Here is a tiny trained network, its code and every weight. The questions are about switching its units off for an input and a class, where a switched-off unit gives its printed mean instead of its output.

import numpy as np


def w(rows, s, z=0):
    codes = np.array(rows[::2]) - 128.0
    scale = np.full(codes.shape[1], s)
    scale[-1] = z or s
    return codes * scale


def norm(h):
    return h / np.sqrt((h * h).mean(-1, keepdims=True) + 1e-5)


def f(y):
    return np.maximum(y, 0)


def log_softmax(a):
    a = a - a.max(-1, keepdims=True)
    return a - np.log(np.exp(a).sum(-1, keepdims=True))


def net(x, mask):
    res = np.array(x, float).reshape(1, 2) / 4 @ E
    u = 0
    for l in range(3):
        y = f(norm(res) @ A[l][:, :-1].T + A[l][:, -1])
        res = res + np.where(mask[u : u + 5], y, B[l][:, -1]) @ B[l][:, :-1]
        u += 5
    return log_softmax(norm(res)[-1] @ U[:, :-1].T + U[:, -1])


A, B = {}, {}
E = w([
[146,107,251,27,144,191],'x0',
[224,198,113,198,117,203],'x1',
],0.0012)
A[0] = w([
[171,102,143,74,234,154,56],'L0N1',
[143,98,134,140,141,114,93],'L0N2',
[15,33,55,127,214,2,1],'L0N3',
[64,91,218,45,103,123,57],'L0N4',
[44,67,166,45,81,75,90],'L0N5',
],0.0023,0.0018)
B[0] = w([
[87,144,117,152,88,138,167],'L0N1',
[130,122,106,142,123,128,128],'L0N2',
[105,211,253,124,38,139,246],'L0N3',
[128,82,73,159,210,149,237],'L0N4',
[138,112,55,133,167,106,252],'L0N5',
],0.0035,0.002)
A[1] = w([
[148,118,184,119,137,173,20],'L1N1',
[86,172,107,124,39,59,75],'L1N2',
[163,141,4,206,104,101,52],'L1N3',
[65,179,175,115,9,55,28],'L1N4',
[177,155,196,108,131,132,4],'L1N5',
],0.0034,0.0015)
B[1] = w([
[151,184,60,132,77,142,169],'L1N1',
[63,146,182,198,37,206,232],'L1N2',
[166,165,88,122,252,46,249],'L1N3',
[33,165,154,231,35,120,254],'L1N4',
[101,134,75,102,55,154,161],'L1N5',
],0.0029,0.0021)
A[2] = w([
[102,31,144,75,177,88,40],'L2N1',
[93,41,100,106,176,120,47],'L2N2',
[97,4,141,78,193,85,13],'L2N3',
[99,124,28,157,94,99,49],'L2N4',
[194,134,144,112,32,210,3],'L2N5',
],0.0039,0.0013)
B[2] = w([
[84,81,180,91,220,92,232],'L2N1',
[61,93,202,66,163,129,218],'L2N2',
[63,56,168,100,216,130,254],'L2N3',
[162,86,205,1,103,179,171],'L2N4',
[151,106,67,19,68,216,215],'L2N5',
],0.0039,0.0024)
U = w([
[35,171,169,196,23,106,234],'0',
[61,65,171,83,244,101,178],'1',
[207,195,59,174,251,56,162],'2',
[173,140,85,54,59,226,172],'3',
[151,103,129,145,107,96,3],'4',
[157,101,132,148,109,96,15],'5',
],0.012,0.006)

Each question gives the input, the list of numbers given to net, and the class t.
The units are the neurons (one row each of A and B). Each row of codes is followed by its name. A weight is (code - 128) times the scale printed after its matrix; where a second scale follows, it is the last column's (A, B and U).
mask holds one flag per neuron, layer by layer. A switched-off neuron (its flag False) gives its mean, the last column of its row in B, instead of its output. The means were averaged over made-up inputs and are rounded, as every weight is.
A unit's drop is (log p(t) with every unit on - log p(t) with that unit switched off) / (log p(t) with every unit on - log p(t) with every unit switched off).
The circuit of an input: a set's keep is (log p(t) with only the set's units on - log p(t) with every unit switched off) / (log p(t) with every unit on - log p(t) with every unit switched off). Starting from the 12 units with the biggest drops (on a tie, the unit counted first), units are removed one at a time, each time the one whose removal leaves the highest keep (on an exact tie, the one counted first), for as long as the keep stays at least 0.8.
circuit, biggest first: the units of the circuit, biggest drop first
top k neurons: the k neurons with the biggest drops, biggest first
k most important neurons of layer l: the k neurons of layer l with the biggest drops, biggest first
drop of u: that unit's drop, to one decimal
input [-6,3], class 2: circuit, biggest first -> [L1N3]
input [1,2], class 3: top 2 neurons -> [L0N5; L0N4]
input [0,6], class 2: 2 most important neurons of layer 1 -> [L1N3; L1N2]
input [-2,3], class 2: top 2 neurons -> [L0N3; L1N3]
input [6,1], class 3: top 2 neurons -> [L1N1; L1N3]
input [-1,7], class 2: top 2 neurons -> [L0N3; L1N3]
input [0,5], class 2: drop of L1N3 -> 0.1
input [0,-1], class 0: drop of L0N3 -> 2.2
input [-7,3], class 2: drop of L0N1 -> 0.0
input [-7,5], class 2: drop of L1N3 -> 0.9
